Here is a tiny trained network, its code and every weight. The questions are about switching its units off for an input and a class, where a switched-off unit gives its printed mean instead of its output.

import numpy as np


def w(rows, s, z=0):
    codes = np.array(rows[::2]) - 128.0
    scale = np.full(codes.shape[1], s)
    scale[-1] = z or s
    return codes * scale


def f(y):
    return y / 2 * (1 + np.tanh(0.7978845608 * (y + 0.044715 * y**3)))


def log_softmax(a):
    a = a - a.max(-1, keepdims=True)
    return a - np.log(np.exp(a).sum(-1, keepdims=True))


def net(x, mask):
    res = np.array(x, float).reshape(1, 5) / 4 @ E
    y = f(res @ A[0][:, :-1].T + A[0][:, -1])
    res = res + np.where(mask, y, B[0][:, -1]) @ B[0][:, :-1]
    return log_softmax(res[-1] @ U[:, :-1].T + U[:, -1])


A, B = {}, {}
E = w([
[145,108,127,139,136,155],'x0',
[27,17,91,157,71,67],'x1',
[153,88,30,1,174,176],'x2',
[90,209,44,183,96,208],'x3',
[115,143,128,120,125,107],'x4',
],0.011)
A[0] = w([
[126,53,142,133,131,75,101],'n1',
[148,226,98,171,148,167,147],'n2',
[53,104,8,217,102,134,3],'n3',
[110,82,83,47,141,113,103],'n4',
[88,37,164,127,125,95,134],'n5',
[158,89,69,40,103,124,190],'n6',
[146,162,29,34,141,179,130],'n7',
[165,136,161,93,181,110,84],'n8',
[116,90,123,103,159,100,34],'n9',
[234,147,229,84,186,93,247],'n10',
[130,110,153,149,102,92,213],'n11',
],0.015,0.0041)
B[0] = w([
[173,121,117,185,140,80,203],'n1',
[124,210,115,232,142,140,202],'n2',
[88,133,191,10,101,162,204],'n3',
[97,75,115,177,216,146,216],'n4',
[198,96,94,166,87,67,222],'n5',
[118,49,100,132,178,177,227],'n6',
[211,140,75,42,137,5,245],'n7',
[125,118,114,83,153,133,177],'n8',
[110,100,112,172,157,132,165],'n9',
[67,143,173,41,66,159,253],'n10',
[181,103,150,139,96,135,176],'n11',
],0.021,0.02)
U = w([
[104,125,221,125,34,177,202],'0',
[251,135,89,144,116,72,213],'1',
[112,92,121,32,172,165,95],'2',
[172,70,100,180,175,139,3],'3',
[134,229,121,216,144,172,47],'4',
],0.012,0.0043)

Each question gives the input, the list of numbers given to net, and the class t.
The units are the neurons (one row each of A and B). Each row of codes is followed by its name. A weight is (code - 128) times the scale printed after its matrix; where a second scale follows, it is the last column's (A, B and U).
mask holds one flag per neuron, in row order. A switched-off neuron (its flag False) gives its mean, the last column of its row in B, instead of its output. The means were averaged over made-up inputs and are rounded, as every weight is.
A unit's drop is (log p(t) with every unit on - log p(t) with that unit switched off) / (log p(t) with every unit on - log p(t) with every unit switched off).
The circuit of an input: a set's keep is (log p(t) with only the set's units on - log p(t) with every unit switched off) / (log p(t) with every unit on - log p(t) with every unit switched off). Starting from all 11 units, units are removed one at a time, each time the one whose removal leaves the highest keep (on an exact tie, the one counted first), for as long as the keep stays at least 0.8.
circuit, biggest first: the units of the circuit, biggest drop first
unit that matters most: the unit with the biggest drop
top k neurons: the k neurons with the biggest drops, biggest first
drop of u: that unit's drop, to one decimal
input [-2,-7,3,-2,2], class 2: circuit, biggest first -> n10
input [-7,-1,-6,4,-8], class 4: top 2 neurons -> n10; n2
input [-6,1,5,-4,-8], class 3: top 2 neurons -> n3; n4
input [-2,4,1,8,3], class 2: top 2 neurons -> n3; n10
input [3,0,-1,-5,-7], class 0: top 2 neurons -> n7; n10
input [1,0,7,7,-6], class 1: top 2 neurons -> n7; n10
input [8,-3,-8,1,-8], class 4: top 2 neurons -> n2; n3
input [-4,0,2,-1,-6], class 2: top 2 neurons -> n5; n2
input [4,0,6,4,-4], class 1: top 3 neurons -> n7; n10; n8
input [6,1,8,-7,-8], class 3: top 3 neurons -> n3; n4; n1
input [4,1,3,-7,-1], class 3: top 3 neurons -> n3; n1; n5
input [-7,8,2,-1,-5], class 3: drop of n7 -> 0.7
input [-1,5,2,-2,4], class 3: drop of n7 -> 0.5
input [8,2,-1,7,1], class 0: unit that matters most -> n3
input [7,5,2,-2,-5], class 3: drop of n7 -> 0.7
input [0,-1,-1,-8,-4], class 0: top 2 neurons -> n10; n7
